Here is a tiny trained network, its code and every weight. The questions are about switching its units off for an input and a target symbol, where a switched-off unit gives its printed mean instead of its output.

import numpy as np


def w(rows, s, z=0):
    codes = np.array(rows[::2]) - 128.0
    scale = np.full(codes.shape[1], s)
    scale[-1] = z or s
    return codes * scale


def norm(h):
    return h / np.sqrt((h * h).mean(-1, keepdims=True) + 1e-5)


def f(y):
    return np.maximum(y, 0)


def softmax(a):
    e = np.exp(a - a.max(-1, keepdims=True))
    return e / e.sum(-1, keepdims=True)


def log_softmax(a):
    a = a - a.max(-1, keepdims=True)
    return a - np.log(np.exp(a).sum(-1, keepdims=True))


def net(x, mask):
    ids = ['βγδεηξπφψω'.index(c) for c in x.split()]
    T = len(ids)
    res = E[ids] + P[:T]
    r = norm(res)
    for j in range(3):
        rows = slice(2 * j, 2 * j + 2)
        q, k, v = (r @ M[0][rows].T for M in (Q, K, V))
        z = softmax(np.where(np.tri(T) > 0, q @ k.T / 2**0.5, -1e9)) @ v
        o = O[0][rows]
        res = res + np.where(mask[j], z, o[:, -1]) @ o[:, :-1]
    y = f(norm(res) @ A[0][:, :-1].T + A[0][:, -1])
    res = res + np.where(mask[3:15], y, B[0][:, -1]) @ B[0][:, :-1]
    return log_softmax(norm(res)[-1] @ U[:, :-1].T + U[:, -1])


Q, K, V, O, A, B = {}, {}, {}, {}, {}, {}
E = w([
[77,148,80,154,38,119,101,158,92,70,136,95],'β',
[119,121,112,161,134,123,124,150,133,128,80,159],'γ',
[121,106,127,73,150,152,100,165,134,92,202,253],'δ',
[236,163,135,127,95,117,95,216,195,182,90,104],'ε',
[72,96,193,181,118,175,43,71,145,145,155,142],'η',
[139,103,104,180,189,122,108,93,101,103,75,72],'ξ',
[57,147,150,119,197,59,172,73,199,130,148,137],'π',
[113,103,109,168,134,154,146,150,154,130,100,143],'φ',
[157,73,216,109,81,102,167,26,101,130,74,123],'ψ',
[135,129,36,156,105,190,145,56,105,190,152,173],'ω',
],0.021)
P = w([
[129,68,70,152,118,1,77,106,185,115,139,107],'0',
[159,104,106,185,125,48,133,136,128,102,173,131],'1',
[135,126,85,124,121,96,88,113,152,111,114,109],'2',
[109,113,123,119,142,99,128,173,72,166,165,118],'3',
[160,168,139,148,132,152,137,108,126,80,137,140],'4',
[103,159,118,87,142,165,105,131,111,128,112,109],'5',
[119,167,157,115,150,182,160,154,77,137,158,127],'6',
[144,169,140,108,137,177,135,105,121,95,125,130],'7',
],0.013)
Q[0] = w([
[180,122,127,180,163,174,145,52,101,50,100,139],'H1',
[86,122,102,129,231,124,120,59,38,116,149,55],'H1',
[31,68,108,23,143,89,63,193,148,243,172,125],'H2',
[156,141,222,177,191,102,237,173,2,177,208,137],'H2',
[103,127,158,59,52,65,167,155,227,163,130,137],'H3',
[89,132,96,165,52,116,170,131,168,170,79,226],'H3',
],0.0095)
K[0] = w([
[102,179,163,47,121,218,112,88,127,131,101,122],'H1',
[96,179,181,71,140,173,205,86,114,166,181,177],'H1',
[133,98,149,212,112,60,162,166,101,181,183,152],'H2',
[201,212,157,227,132,156,149,80,165,4,121,183],'H2',
[122,79,91,198,169,19,110,130,155,107,121,100],'H3',
[129,82,74,138,193,109,154,121,150,131,109,190],'H3',
],0.011)
V[0] = w([
[42,173,91,84,55,106,149,155,132,83,169,170],'H1',
[58,163,149,114,205,22,157,128,129,89,101,146],'H1',
[131,100,157,250,157,188,45,149,159,141,173,116],'H2',
[211,202,167,126,98,94,18,154,93,166,88,181],'H2',
[255,114,132,109,218,135,142,164,176,198,79,103],'H3',
[152,121,210,142,109,158,70,148,167,175,142,155],'H3',
],0.0067)
O[0] = w([
[124,156,160,225,155,113,148,159,161,108,28,163,3],'H1',
[68,144,127,59,162,194,201,132,177,93,122,138,124],'H1',
[106,125,107,130,120,156,78,17,112,81,107,137,192],'H2',
[131,59,73,66,124,104,195,131,147,130,2,73,94],'H2',
[133,143,202,85,206,46,58,155,133,59,61,101,4],'H3',
[17,97,97,128,98,121,59,171,214,80,98,96,41],'H3',
],0.007,0.0029)
A[0] = w([
[78,113,181,121,85,136,107,86,149,105,152,184,125],'N1',
[93,152,69,153,48,127,155,166,120,94,127,85,17],'N2',
[107,108,94,144,142,155,140,98,74,72,115,88,3],'N3',
[144,107,220,64,119,73,162,41,126,136,182,91,79],'N4',
[101,94,131,72,160,122,247,79,172,119,83,116,68],'N5',
[129,139,91,157,133,133,162,85,124,165,130,157,116],'N6',
[156,53,173,74,78,99,190,90,133,156,83,107,12],'N7',
[113,91,152,97,139,105,117,126,130,87,98,38,104],'N8',
[193,155,127,86,96,102,163,234,190,195,116,103,126],'N9',
[124,182,152,121,158,131,129,186,177,151,188,147,92],'N10',
[103,140,144,38,167,118,173,94,198,99,157,176,84],'N11',
[107,151,79,81,120,140,104,160,146,99,154,178,96],'N12',
],0.013,0.006)
B[0] = w([
[83,105,190,86,178,118,51,131,106,153,123,105,192],'N1',
[141,156,82,153,33,152,57,164,101,35,112,125,153],'N2',
[162,121,140,82,113,74,148,208,147,128,119,168,168],'N3',
[98,97,126,154,28,99,192,77,99,108,40,171,252],'N4',
[113,187,125,125,115,40,140,81,93,109,140,115,200],'N5',
[116,163,111,93,107,155,135,113,148,177,158,111,202],'N6',
[164,44,200,168,91,132,169,94,53,95,124,219,222],'N7',
[106,138,166,139,138,210,141,120,107,145,182,145,172],'N8',
[144,84,165,69,83,196,163,91,223,109,131,11,158],'N9',
[180,131,134,132,112,77,99,122,95,155,72,93,154],'N10',
[136,158,86,72,149,88,182,208,81,135,217,121,175],'N11',
[195,94,147,180,132,159,164,154,131,110,174,131,155],'N12',
],0.012)
U = w([
[90,151,29,167,60,147,88,181,116,31,139,92,103],'β',
[83,237,86,86,176,38,146,97,151,67,135,83,191],'γ',
[193,74,107,67,188,173,135,185,107,84,225,178,59],'δ',
[169,104,134,112,123,137,146,105,204,101,124,3,150],'ε',
[47,152,156,165,225,159,47,58,127,73,158,67,220],'η',
[156,130,78,11,120,101,61,129,178,124,64,197,48],'ξ',
[235,155,117,199,188,88,74,103,68,142,92,40,65],'π',
[96,141,76,207,212,155,165,168,198,125,53,150,253],'φ',
[139,55,140,128,110,133,173,43,96,70,111,183,103],'ψ',
[140,154,32,167,139,199,160,69,165,194,181,146,167],'ω',
],0.0062,0.0036)

Each question gives the input, a string of symbols that net reads in full, and the target symbol t.
The units are the heads (2 rows each of Q, K, V and O) and the neurons (one row each of A and B). Each row of codes is followed by its name. A weight is (code - 128) times the scale printed after its matrix; where a second scale follows, it is the last column's (O, A, B and U).
mask holds one flag per unit, heads first, then neurons. A switched-off unit (its flag False) gives its mean, the last column of its rows in O or B, instead of its output. The means were averaged over made-up inputs and are rounded, as every weight is.
A unit's drop is (log p(t) with every unit on - log p(t) with that unit switched off) / (log p(t) with every unit on - log p(t) with every unit switched off).
The circuit of an input: a set's keep is (log p(t) with only the set's units on - log p(t) with every unit switched off) / (log p(t) with every unit on - log p(t) with every unit switched off). Starting from the 12 units with the biggest drops (on a tie, the unit counted first), units are removed one at a time, each time the one whose removal leaves the highest keep (on an exact tie, the one counted first), for as long as the keep stays at least 0.8.
units of the circuit, in order: the units of the circuit, biggest drop first
most important unit: the unit with the biggest drop
top k neurons: the k neurons with the biggest drops, biggest first
which heads matter: for each layer, one digit per head in row order, 1 if its drop is at least 0.15 and else 0, layers parted by /
input ψ η π ξ, target γ: units of the circuit, in order => H1, N5
input η η ψ ψ ψ γ η φ, target γ: units of the circuit, in order => N5, N4, H2
input δ ω φ, target β: units of the circuit, in order => N2, N7
input γ ψ γ ε φ, target γ: top 3 neurons => N5, N7, N4
input η π β η ψ ψ ε ξ, target η: top 4 neurons => N8, N7, N4, N11
input β ξ γ, target φ: top 2 neurons => N7, N5
input ω ψ ψ δ ψ ξ ψ φ, target δ: most important unit => H1
input η δ ψ ω η π ω φ, target π: units of the circuit, in order => H2, N10, N4
input ψ ψ φ δ ω γ, target β: units of the circuit, in order => N2, N7, H2, H3
input ω η γ γ η β γ, target ξ: top 2 neurons => N3, N7
input ξ ω φ ψ η ω φ, target ξ: which heads matter => 010
input π δ ω ω ω ε ξ, target η: units of the circuit, in order => H3, N8
input π ω δ ψ ξ ξ γ, target δ: top 3 neurons => N4, N12, N3
input π δ ω φ γ ω γ, target γ: top neuron => N7
input ε ω φ ψ γ, target η: top 3 neurons => N4, N7, N1
input δ ω γ ξ ξ ψ γ π, target γ: which heads matter => 000
input ω ω ψ ε γ δ φ ξ, target φ: top 2 neurons => N7, N3
input η ξ ψ ω ψ η ψ φ, target ξ: which heads matter => 110
input γ φ ξ ξ η, target η: which heads matter => 000
input β ψ ψ β ω δ ψ γ, target β: units of the circuit, in order => H3, N2, H2, N7
input η β η ψ ψ ξ ω φ, target δ: units of the circuit, in order => N4, H1
input ε φ ε φ, target η: which heads matter => 010
input ξ η ξ π γ, target δ: which heads matter => 100
